Here is a tiny trained network, its code and every weight. The questions are about switching its units off for an input and a target symbol, where a switched-off unit gives its printed mean instead of its output.

import numpy as np


def w(rows, s, z=0):
    codes = np.array(rows[::2]) - 128.0
    scale = np.full(codes.shape[1], s)
    scale[-1] = z or s
    return codes * scale


def f(y):
    return np.maximum(y, 0)


def softmax(a):
    e = np.exp(a - a.max(-1, keepdims=True))
    return e / e.sum(-1, keepdims=True)


def log_softmax(a):
    a = a - a.max(-1, keepdims=True)
    return a - np.log(np.exp(a).sum(-1, keepdims=True))


def net(x, mask):
    ids = ['ΓΔΘΠΦαβεζλξστψω'.index(c) for c in x.split()]
    T = len(ids)
    res = E[ids] + P[:T]
    r = res
    for j in range(2):
        rows = slice(2 * j, 2 * j + 2)
        q, k, v = (r @ M[0][rows].T for M in (Q, K, V))
        z = softmax(np.where(np.tri(T) > 0, q @ k.T / 2**0.5, -1e9)) @ v
        o = O[0][rows]
        res = res + np.where(mask[j], z, o[:, -1]) @ o[:, :-1]
    y = f(res @ A[0][:, :-1].T + A[0][:, -1])
    res = res + np.where(mask[2:6], y, B[0][:, -1]) @ B[0][:, :-1]
    return log_softmax(res[-1] @ U[:, :-1].T + U[:, -1])


Q, K, V, O, A, B = {}, {}, {}, {}, {}, {}
E = w([
[117,165,95,83,166],'Γ',
[154,118,155,75,5],'Δ',
[148,112,76,32,127],'Θ',
[157,154,116,97,119],'Π',
[153,196,110,116,156],'Φ',
[123,144,194,113,69],'α',
[151,103,124,94,87],'β',
[225,120,85,128,23],'ε',
[92,129,135,76,222],'ζ',
[86,98,183,113,164],'λ',
[149,167,173,95,81],'ξ',
[189,181,53,175,111],'σ',
[102,164,210,113,171],'τ',
[93,167,99,74,158],'ψ',
[60,185,32,77,247],'ω',
],0.016)
P = w([
[143,109,208,84,166],'0',
[123,82,43,161,46],'1',
[209,209,100,106,115],'2',
[103,184,82,206,159],'3',
[221,125,110,84,74],'4',
[60,105,85,148,93],'5',
[254,241,113,99,95],'6',
[74,92,46,137,129],'7',
[162,184,160,39,104],'8',
[98,163,57,166,157],'9',
[183,188,152,47,119],'10',
[126,81,31,159,76],'11',
[185,202,165,45,111],'12',
],0.0094)
Q[0] = w([
[143,136,194,85,172],'head 0',
[111,87,64,49,81],'head 0',
[127,162,102,9,116],'head 1',
[23,135,73,147,111],'head 1',
],0.011)
K[0] = w([
[161,118,213,162,111],'head 0',
[149,133,2,91,156],'head 0',
[116,102,209,106,153],'head 1',
[84,163,61,189,111],'head 1',
],0.01)
V[0] = w([
[122,168,79,119,161],'head 0',
[108,148,138,132,191],'head 0',
[189,211,129,179,23],'head 1',
[154,135,2,88,118],'head 1',
],0.011)
O[0] = w([
[131,176,129,122,169,251],'head 0',
[100,176,99,128,134,109],'head 0',
[150,64,129,68,244,57],'head 1',
[35,87,89,27,70,153],'head 1',
],0.011,0.0033)
A[0] = w([
[105,200,98,125,237,164],'neuron 0',
[215,84,127,131,86,228],'neuron 1',
[211,160,184,137,254,2],'neuron 2',
[170,198,102,196,21,152],'neuron 3',
],0.0066,0.004)
B[0] = w([
[165,105,181,162,86,194],'neuron 0',
[122,138,211,108,130,200],'neuron 1',
[161,86,101,148,2,161],'neuron 2',
[41,68,150,125,179,254],'neuron 3',
],0.0099,0.0089)
U = w([
[107,109,66,98,152,221],'Γ',
[178,76,116,97,65,82],'Δ',
[36,218,113,61,53,90],'Θ',
[172,231,175,72,148,62],'Π',
[159,191,140,91,88,62],'Φ',
[234,111,151,183,140,1],'α',
[122,137,169,114,103,11],'β',
[183,148,187,62,191,155],'ε',
[9,52,116,209,163,239],'ζ',
[78,120,186,234,254,244],'λ',
[194,121,136,139,90,25],'ξ',
[184,140,136,102,151,153],'σ',
[107,98,139,218,56,111],'τ',
[104,218,181,91,111,84],'ψ',
[53,159,94,108,104,222],'ω',
],0.0072,0.0055)

Each question gives the input, a string of symbols that net reads in full, and the target symbol t.
The units are the heads (2 rows each of Q, K, V and O) and the neurons (one row each of A and B). Each row of codes is followed by its name. A weight is (code - 128) times the scale printed after its matrix; where a second scale follows, it is the last column's (O, A, B and U).
mask holds one flag per unit, heads first, then neurons. A switched-off unit (its flag False) gives its mean, the last column of its rows in O or B, instead of its output. The means were averaged over made-up inputs and are rounded, as every weight is.
A unit's drop is (log p(t) with every unit on - log p(t) with that unit switched off) / (log p(t) with every unit on - log p(t) with every unit switched off).
The circuit of an input: a set's keep is (log p(t) with only the set's units on - log p(t) with every unit switched off) / (log p(t) with every unit on - log p(t) with every unit switched off). Starting from all 6 units, units are removed one at a time, each time the one whose removal leaves the highest keep (on an exact tie, the one counted first), for as long as the keep stays at least 0.8.
circuit, biggest first: the units of the circuit, biggest drop first
unit that matters most: the unit with the biggest drop
top k neurons: the k neurons with the biggest drops, biggest first
heads that matter: for each layer, one digit per head in row order, 1 if its drop is at least 0.15 and else 0, layers parted by /
drop when u is switched off: that unit's drop, to one decimal
input ζ Π Δ, target ζ: unit that matters most => neuron 3
input τ Φ β ζ σ ε ψ, target τ: top 3 neurons => (neuron 2; neuron 3; neuron 0)
input ζ τ ε Θ Γ, target ζ: heads that matter => 01
input α σ Θ, target α: circuit, biggest first => (head 1; neuron 2)
input λ Δ Γ ε α ε Θ, target λ: heads that matter => 01
input ζ Δ α Π ξ Φ Π, target ζ: circuit, biggest first => (neuron 3; head 1)
input α σ τ λ ω, target α: circuit, biggest first => (head 1; neuron 0; neuron 2)
input ω τ τ α α Δ Θ ψ Γ ω λ ψ, target Θ: circuit, biggest first => (head 1; head 0)
input λ λ α, target λ: circuit, biggest first => (head 1; neuron 3)
input τ σ β, target τ: top 2 neurons => (neuron 2; neuron 3)
input τ Δ ε σ Γ, target τ: top 2 neurons => (neuron 2; neuron 3)
input ω β α λ ω Γ, target Θ: drop when head 1 is switched off => 0.7
input λ ψ ε ε ζ β ε Δ Φ, target λ: drop when head 1 is switched off => 1.1
input α λ ε, target α: drop when neuron 3 is switched off => -0.1
input ε ψ ξ, target ε: unit that matters most => head 1
input λ λ λ ζ λ, target λ: top 2 neurons => (neuron 3; neuron 2)
input λ λ β Θ Θ ψ Γ ε σ, target λ: circuit, biggest first => (neuron 3; head 1)
input τ σ ε ζ β ψ β ε τ, target τ: circuit, biggest first => (head 1; neuron 2)
